Each name stands for a flat space through zero: a line, a plane or more. A row that begins with a name and a colon came from that space; any other row is followed by the name of the space it lies nearest, among the names in its block.
disetib: -6; 20; -44; 7; -29; 5; -18; -6; 5; 43; -11; -9; -49; 23; -8; -23; -19; 23; -5; -58; -8; 51; 5; -13; 20; -76; -12; -26; 12; -9; -49; 6
disetib: -36; 12; -61; -15; -27; 48; 7; -5; -6; 27; -19; 16; -59; 32; 23; -3; -41; 14; 36; -20; -8; 23; 45; 5; -28; -61; -48; -36; 6; 14; -29; 0
disetib: -38; 16; -15; 20; -12; -4; 22; 34; -10; 23; -1; 9; -30; -11; -16; -3; -7; 2; 4; -30; -16; 36; 17; 3; -8; -8; -25; -43; -8; -24; -1; 9
fidsapib: -30; 7; 16; 34; -26; -12; 12; 19; 20; 33; 6; 20; -23; -19; -25; 15; -21; 8; -21; -29; -23; 34; -5; 7; -1; -17; 6; 5; -32; -35; 5; 0
zatillufa: -14; 11; 12; 16; -11; 10; -2; 19; 5; 14; 6; -16; 1; 13; 3; 33; 7; 4; -12; -9; -5; -17; -23; 10; -11; -24; 2; 31; -22; -9; -2; 3
milfek: -14; -43; -51; -42; 29; 54; -11; -42; 15; 35; -5; -5; 17; 56; 27; -18; -27; 55; 60; -24; 28; -59; -7; -14; 1; -66; -69; 7; 39; -8; -16; 27
fidsapib: -47; 11; 4; -23; 4; 12; 1; 4; -22; -77; -19; 27; 21; -7; 9; 17; -10; -9; -15; 50; -1; -11; 1; 37; 38; 40; -1; -9; -24; 26; 51; -13
milfek: 26; 44; -22; 14; -43; 17; -16; 0; -10; 14; -12; -22; -40; 17; 33; 22; 4; -25; -7; -11; -21; 33; 30; -1; -17; -32; 5; 2; 0; 26; -54; -16
disetib: 3; -31; -14; -25; 7; 20; -4; -24; 28; 35; 4; 6; -11; 21; 1; -12; -30; 34; 14; -17; 13; -18; -6; -3; -8; -61; -9; 23; 3; -11; -15; -5
zatillufa: -12; 2; 14; 10; -22; -5; 6; 16; -7; 17; 11; -9; -13; 2; -24; 19; 11; 6; -21; -16; 6; -11; -37; 6; -31; -36; 15; 33; -18; -22; -4; 11
fidsapib: -6; 28; -13; 10; -66; -14; -6; -28; 1; -5; -19; 52; -78; -26; -17; -10; -45; -13; -41; -5; -21; 98; 37; 4; 4; -10; 39; -29; -13; 15; -17; -22
milfek: -21; -12; 0; -4; 27; 9; -6; -3; -1; -20; -1; -5; 42; 15; 1; -1; 8; 15; 16; 8; 11; -39; -25; 1; 26; 16; -21; 4; 6; 1; 27; 20
milfek: -23; -37; 8; -23; 25; -4; 37; 25; -5; 9; 16; 12; 14; -18; -30; -14; -3; 11; 22; 1; 8; -35; -11; 12; -31; -11; -20; 3; -12; -38; 25; 3
milfek: 64; 56; 16; 25; -62; -13; -24; -11; -8; -32; -13; -8; -15; -18; 23; 28; 14; -70; -33; 27; -47; 48; 31; 10; 3; 17; 54; 33; -24; 40; -45; -45
zatillufa: -3; 51; 13; 35; -34; 22; -19; 31; -11; -26; -2; -37; 1; 34; 20; 56; 29; -36; -7; 27; -19; -22; -21; 19; -26; -7; 25; 48; -38; 52; -7; -6
fidsapib: -27; -10; 26; -35; 37; -7; 15; 34; -15; -36; 1; -9; 47; -22; 4; 21; 16; 10; -35; 16; 9; -38; -22; 39; 45; 11; -8; 11; -25; -37; 38; -18
zatillufa: -39; 24; -18; 18; 7; 8; 18; 40; -18; 11; -5; -7; -23; 1; 14; 11; 6; -1; 9; -14; -5; 22; 28; 2; -8; 21; -34; -57; 5; 0; 7; 13
fidsapib: -57; -8; -26; -34; -24; 83; -9; -32; 2; -43; -22; 33; 21; 51; 39; 46; -47; 8; 45; 49; -11; -71; -2; 43; -12; -42; -44; 58; -36; 38; 24; -6
zatillufa: -43; 10; -1; 9; 10; 21; 8; 10; -6; -47; -11; 25; 19; 3; 16; 15; -10; -17; 29; 45; -13; -12; 22; 16; 5; 62; -22; -23; -14; 37; 47; 3
fidsapib: 18; -9; 12; 4; -12; -16; -15; -32; 20; -1; 1; 18; -12; -7; -16; -14; -16; 7; -21; 2; 6; 23; -9; -11; 11; 2; 37; 12; 3; 8; 1; -4
zatillufa: 63; 23; -56; -28; -28; 21; -14; -40; -30; -24; -26; -3; -12; 7; 41; -32; 0; -50; 48; 17; -28; 26; 71; -10; -4; -6; -23; -27; 36; 44; -65; -25
milfek: -54; -10; -2; 13; 23; -15; 16; 38; 11; 10; 8; 10; -2; -4; -45; -29; -12; 28; 6; -24; 0; 13; -20; 2; 21; -10; -11; -34; -17; -21; 34; 15
fidsapib: -73; -10; 26; 33; 40; -9; 6; 23; 33; 41; 3; 11; 22; -14; 6; 32; -16; 64; -45; -51; 10; 13; -21; 2; 77; 33; -37; -35; -3; -71; 50; 29
disetib: -17; 10; -22; -5; 12; 15; 6; 34; 11; 10; -1; -11; -29; 19; 3; -14; -15; 5; 19; -3; -8; 12; 22; 10; -6; -36; -7; -23; -18; 24; -6; -20
disetib: 17; 6; -3; 1; -23; -4; -9; -2; 17; 21; 2; -3; -32; 5; -12; -7; -15; 2; -15; -14; -8; 23; -2; 1; -8; -52; 28; 19; -17; 3; -27; -20
milfek: 4; -35; 21; -27; 6; -17; 21; -7; 2; -27; 8; 34; 24; -34; -36; -24; -14; -11; 7; 28; -6; -17; -6; 16; -6; 8; 15; 23; -22; -19; 26; -18
milfek: 36; 6; -5; 4; -42; 17; -9; -34; 17; 9; -9; 19; -3; -5; 22; 11; -26; -28; 17; 5; -41; 14; 35; 5; -6; -21; -2; 36; -14; 4; -38; -29
fidsapib: 47; -23; 35; 44; 3; -73; -23; -44; 35; 6; 19; 21; -4; -28; -73; -67; 4; 6; -23; -10; 19; 54; -38; -57; 17; 54; 81; -10; 30; 12; 15; 27
milfek: -29; -45; 1; -13; 24; 16; -1; -33; 28; -21; -2; 41; 65; 2; -15; -20; -34; 21; 45; 14; -12; -46; -18; 7; 44; 8; -36; 24; -10; -17; 41; 11
milfek: -13; 6; 20; 22; 22; -29; 18; 40; -6; 36; 16; -19; -36; -16; -9; 9; 24; 18; -39; -25; 32; 26; -5; -16; -25; 31; 16; -44; 16; -20; 14; 20
zatillufa: -1; -9; -13; -40; 49; -10; 22; 50; -29; -3; 6; -39; 25; -8; -5; -25; 32; 7; 7; -15; 11; -27; -3; 14; 19; -23; -31; -28; 6; -34; -4; -10
disetib: -17; 1; 31; -35; -9; 12; 4; 2; -4; -59; -6; 23; -7; -10; 12; 40; -15; -11; -43; 64; 11; -21; -5; 45; -11; 11; 45; 41; -45; 31; 40; -39
disetib: 28; 48; -16; 13; -44; 8; -29; -11; 0; -11; -17; -11; -50; 18; 25; 12; -5; -26; -23; 10; -14; 50; 27; 0; -2; -17; 38; -1; -5; 58; -39; -25
fidsapib: -14; -33; 6; 1; 15; 9; -4; -17; 21; 13; 10; 7; 34; 16; -17; -5; -9; 27; 24; -7; 9; -43; -37; -7; 3; -16; -15; 33; 0; -17; 17; 23
disetib: -8; 9; -17; 2; 19; 5; -3; 15; -4; -5; -5; -15; 5; 13; 8; -12; 8; 3; 17; -4; 0; 1; 8; -4; 17; 6; -18; -29; 10; 14; 1; 5
disetib: -36; -23; 11; -38; 49; -11; 6; 28; -11; -41; 4; -10; 51; -3; -26; -16; 14; 26; -13; 10; 21; -46; -48; 26; 53; -7; -6; 4; -16; -23; 46; 0
fidsapib: -31; 14; -33; -3; -7; 63; -9; -11; -4; -11; -18; 1; 1; 48; 54; 36; -16; 0; 46; 22; -5; -35; 24; 10; -18; -4; -49; 2; 3; 43; 1; 9
disetib: -19; 15; 14; 41; -2; -25; 16; 19; -20; 5; 2; 6; 10; -30; -9; 9; 23; -13; -8; -17; -10; 26; 4; -13; 6; 66; -18; -40; 14; -29; 17; 30
zatillufa: -29; -16; 7; 9; 21; 0; 13; 19; 21; 42; 11; 1; -9; 0; -5; 7; -12; 35; -7; -29; 12; -1; -8; -3; -2; -12; -16; -11; -3; -33; 14; 12
zatillufa: -8; -7; 10; -10; 22; -5; 1; 9; 0; -15; 0; -4; 33; -9; 1; 1; 6; 6; -8; 3; -1; -16; -10; 12; 36; 10; -9; 3; -7; -18; 16; -5
zatillufa: 48; -12; -6; -27; -4; -35; -4; -26; -20; -16; 2; 1; -13; -20; -32; -52; 14; -12; -11; 3; 19; 22; -5; -18; -6; -2; 38; -12; 29; 5; -19; -4
zatillufa: 9; -39; 13; -34; 45; -15; 1; -23; 11; -49; 2; 25; 39; -16; -18; -43; -10; 3; 16; 45; 18; -23; -3; 0; 28; 48; 16; -7; 8; 20; 45; -9
fidsapib: 8; 12; -32; 27; -37; -19; 18; 8; -12; 56; 4; 7; -57; -15; -33; -38; -5; -9; 20; -55; -20; 64; 26; -28; -39; -33; -14; -46; 19; -27; -47; 17
milfek: 37; -35; 44; -34; 7; -19; 14; -24; -10; -60; 8; 27; 61; -43; -16; -2; 10; -37; 1; 62; -5; -49; -12; 20; -7; 48; 29; 57; -18; -8; 31; -25
-17; -16; -3; -27; 44; 27; 3; 0; 2; -30; -4; -1; 28; 18; 33; 9; -3; 10; 24; 39; 20; -46; 11; 10; 5; 33; -22; -7; 7; 30; 35; -2
disetib
-6; 3; 10; -3; 7; -15; 19; 37; -16; -5; 10; -11; -4; -14; -21; -4; 18; -10; -7; 2; 2; -4; -8; 10; -20; -2; 9; -4; -15; -10; 8; -5
milfek
14; 41; -24; -14; -21; 27; -13; 4; -26; -56; -20; -12; -17; 23; 35; 11; 7; -44; 16; 51; -14; 3; 35; 18; -15; 6; 12; -4; -10; 78; -14; -29
disetib
-21; -29; -9; 12; -9; -24; -4; -42; 13; 8; 1; 46; -5; -12; -57; -53; -28; 28; 8; -25; 8; 32; -24; -27; 22; 4; 3; -24; 21; -19; 19; 36
fidsapib
5; -19; 2; -11; 11; -42; 9; -18; -10; 0; 1; 24; -13; -38; -34; -45; -2; 14; -24; -16; 21; 42; 1; -19; 21; 30; 14; -47; 31; -28; 11; 13
zatillufa
-71; 8; -17; -17; -2; 27; -7; -7; 8; 3; -21; 26; -47; 16; 28; 31; -43; 54; -49; -12; 28; 30; 8; 20; 36; -16; -13; -35; -3; -1; 27; 2
disetib
-6; 7; 35; 10; 14; -38; -4; 28; -9; -21; 11; -20; 15; -15; -32; 2; 33; 5; -51; 0; 18; -1; -50; 4; 23; 18; 42; 8; -12; -11; 26; 6
zatillufa
56; 20; -7; 5; -20; -3; -22; -15; -8; -18; -3; -23; 5; 12; 7; -12; 21; -38; 15; 16; -15; 2; 6; -11; -9; -6; 25; 22; 7; 40; -38; -13
disetib
-37; -42; 33; 24; 18; -19; 27; -18; 38; 38; 12; 62; -6; -42; -18; 2; -41; 35; -12; -13; 10; 25; 12; -15; -1; 64; -10; -29; 7; -49; 52; 23
milfek
25; 5; -17; -13; 4; -22; 7; 13; -25; 9; 3; -20; -28; -7; -16; -34; 22; -6; -5; -16; 15; 24; 7; -14; -18; -13; 11; -34; 25; -1; -25; 1
zatillufa
-27; 15; -10; 4; -59; -8; 16; -2; 4; -18; -13; 63; -52; -33; -37; -19; -54; -25; -5; 9; -45; 71; 36; 24; -5; -21; 20; -15; -46; 5; 1; -33
milfek
-18; 1; -23; -18; -3; 2; 23; 23; -34; -5; -3; 0; -1; -10; -13; -15; 8; -9; 20; -10; -9; -3; 9; 11; -11; -19; -33; -24; 0; -24; -7; 3
fidsapib
19; 3; -30; -32; 1; 6; 14; 21; -31; 18; -1; -31; -3; 2; 6; -14; 20; -8; 17; -25; -5; -12; 11; 6; -14; -56; -32; -7; 10; -28; -44; -10
zatillufa
16; -13; -7; -9; 21; 51; -9; -14; -2; 4; 0; -34; 81; 40; 55; 39; 24; -6; 60; 9; -11; -99; -10; 3; -3; -7; -67; 57; 11; -8; -15; 15
milfek
-41; -23; 39; 30; -13; 1; -3; -27; 40; 7; 8; 47; 7; -6; -19; 30; -36; 27; -21; 8; 4; -6; -32; 2; 1; 25; 19; 37; -25; -12; 50; 19
zatillufa
45; -7; -3; 9; -11; -1; -25; -44; 38; 38; 0; 2; -20; 9; 15; -9; -21; 12; -6; -19; 1; 27; 14; -26; 6; -18; 20; 13; 20; 8; -35; -7
zatillufa
14; -3; -15; -17; -15; 7; 0; -20; -12; -4; -9; 9; 8; -6; 7; -6; -6; -10; 12; -3; -13; 0; 14; 4; 6; -14; -18; 5; 7; -13; -21; -7
zatillufa
32; 14; 10; -7; 2; 25; -33; -29; 20; -22; -10; -13; -3; 27; 58; 36; -4; -6; -18; 41; 13; -11; 17; 3; 6; 21; 30; 28; 3; 61; -4; -24
fidsapib
-26; -24; -9; -22; -12; -5; 10; -20; -24; 3; -1; 19; 21; -13; -30; -9; -2; 22; -6; -28; 8; -18; -36; 5; 15; -31; -29; 11; 9; -62; 3; 27
disetib
36; 10; 26; 2; -41; -32; 2; -6; 6; -44; -2; 33; 3; -46; -34; -17; -15; -54; -16; 35; -48; 37; 15; 22; 12; 7; 55; 34; -48; 10; -5; -51
milfek
